Below are the code and all the weights of a small trained network. Each question names an input and a class and asks about switching units off, where a switched-off unit gives its printed mean instead of its output.

import numpy as np


def w(rows, s, z=0):
    codes = np.array(rows[::2]) - 128.0
    scale = np.full(codes.shape[1], s)
    scale[-1] = z or s
    return codes * scale


def f(y):
    return y / 2 * (1 + np.tanh(0.7978845608 * (y + 0.044715 * y**3)))


def log_softmax(a):
    a = a - a.max(-1, keepdims=True)
    return a - np.log(np.exp(a).sum(-1, keepdims=True))


def net(x, mask):
    res = np.array(x, float).reshape(1, 4) / 4 @ E
    y = f(res @ A[0][:, :-1].T + A[0][:, -1])
    res = res + np.where(mask, y, B[0][:, -1]) @ B[0][:, :-1]
    return log_softmax(res[-1] @ U[:, :-1].T + U[:, -1])


A, B = {}, {}
E = w([
[119,38,128,116,43,99,171,93,116,127,95],'x0',
[155,86,146,137,139,93,148,192,175,89,250],'x1',
[209,129,29,134,65,168,126,183,86,131,157],'x2',
[148,113,232,80,87,145,98,191,141,174,107],'x3',
],0.012)
A[0] = w([
[160,254,127,126,246,190,13,162,157,164,166,59],'N0',
[100,137,48,238,180,124,131,74,90,60,119,67],'N1',
[209,126,30,135,87,208,126,183,45,164,147,36],'N2',
[155,115,213,91,112,188,48,217,126,196,91,84],'N3',
[12,123,202,121,221,58,147,59,166,155,127,49],'N4',
[128,146,118,66,180,146,159,112,86,174,44,2],'N5',
[134,83,160,148,145,114,165,174,208,58,228,39],'N6',
[156,56,150,116,33,92,157,111,168,158,94,93],'N7',
[48,129,107,126,117,205,116,101,55,197,61,125],'N8',
[95,81,112,95,88,109,225,79,96,115,130,89],'N9',
[129,222,134,142,96,166,72,53,57,156,57,87],'N10',
[89,165,82,182,161,82,193,126,100,68,135,83],'N11',
],0.008,0.006)
B[0] = w([
[82,60,61,161,85,89,36,17,111,179,203,242],'N0',
[96,216,189,44,156,94,196,110,127,163,132,208],'N1',
[198,88,195,160,219,225,116,152,194,198,42,245],'N2',
[73,197,165,29,180,115,246,113,71,153,161,238],'N3',
[128,89,145,158,179,254,88,210,195,152,50,222],'N4',
[219,92,96,82,93,56,157,127,212,147,111,165],'N5',
[219,110,84,122,44,44,148,218,179,59,159,220],'N6',
[55,108,103,194,134,110,101,43,123,174,201,204],'N7',
[205,121,107,142,106,76,112,156,136,36,147,225],'N8',
[76,96,115,145,98,125,73,62,88,201,168,182],'N9',
[132,60,93,135,92,66,154,215,155,36,148,224],'N10',
[103,183,172,45,150,121,163,115,119,160,122,178],'N11',
],0.0094,0.011)
U = w([
[182,100,98,133,94,76,142,180,165,25,125,102],'0',
[154,98,148,161,168,253,104,164,186,163,71,90],'1',
[83,94,93,166,106,107,65,38,116,172,152,105],'2',
[95,194,162,55,148,119,232,119,114,142,126,100],'3',
[115,148,132,189,137,170,119,150,86,63,129,250],'4',
],0.013,0.023)

Each question gives the input, the list of numbers given to net, and the class t.
The units are the neurons (one row each of A and B). Each row of codes is followed by its name. A weight is (code - 128) times the scale printed after its matrix; where a second scale follows, it is the last column's (A, B and U).
mask holds one flag per neuron, in row order. A switched-off neuron (its flag False) gives its mean, the last column of its row in B, instead of its output. The means were averaged over made-up inputs and are rounded, as every weight is.
A unit's drop is (log p(t) with every unit on - log p(t) with that unit switched off) / (log p(t) with every unit on - log p(t) with every unit switched off).
The circuit of an input: a set's keep is (log p(t) with only the set's units on - log p(t) with every unit switched off) / (log p(t) with every unit on - log p(t) with every unit switched off). Starting from all 12 units, units are removed one at a time, each time the one whose removal leaves the highest keep (on an exact tie, the one counted first), for as long as the keep stays at least 0.8.
units of the circuit, in order: the units of the circuit, biggest drop first
most important unit: the unit with the biggest drop
k most important neurons: the k neurons with the biggest drops, biggest first
drop when u is switched off: that unit's drop, to one decimal
input [-7,6,-6,6], class 2: 3 most important neurons : [N0 N2 N10]
input [4,-5,-1,2], class 0: units of the circuit, in order : [N8]
input [8,-8,-6,2], class 0: 4 most important neurons : [N8 N10 N0 N5]
input [5,-4,0,5], class 2: 3 most important neurons : [N7 N1 N6]
input [6,-3,6,-4], class 1: 2 most important neurons : [N2 N0]
input [7,0,4,-8], class 3: 2 most important neurons : [N1 N0]
input [-2,6,4,-7], class 3: 2 most important neurons : [N1 N11]
input [1,-6,5,7], class 3: 2 most important neurons : [N3 N6]
input [3,3,2,2], class 4: 2 most important neurons : [N0 N10]
input [-7,1,-5,-1], class 2: 2 most important neurons : [N0 N2]
input [-2,-6,-4,-5], class 0: 3 most important neurons : [N10 N8 N3]
input [-5,-4,-6,7], class 3: 2 most important neurons : [N3 N2]
input [-7,6,2,-3], class 2: 2 most important neurons : [N0 N10]
input [2,-3,-6,-3], class 1: most important unit : N4
input [-2,-8,3,-7], class 0: drop when N8 is switched off : 0.8
input [1,-6,6,-7], class 3: drop when N1 is switched off : 2.5
input [2,-6,3,-7], class 3: drop when N2 is switched off : 0.0
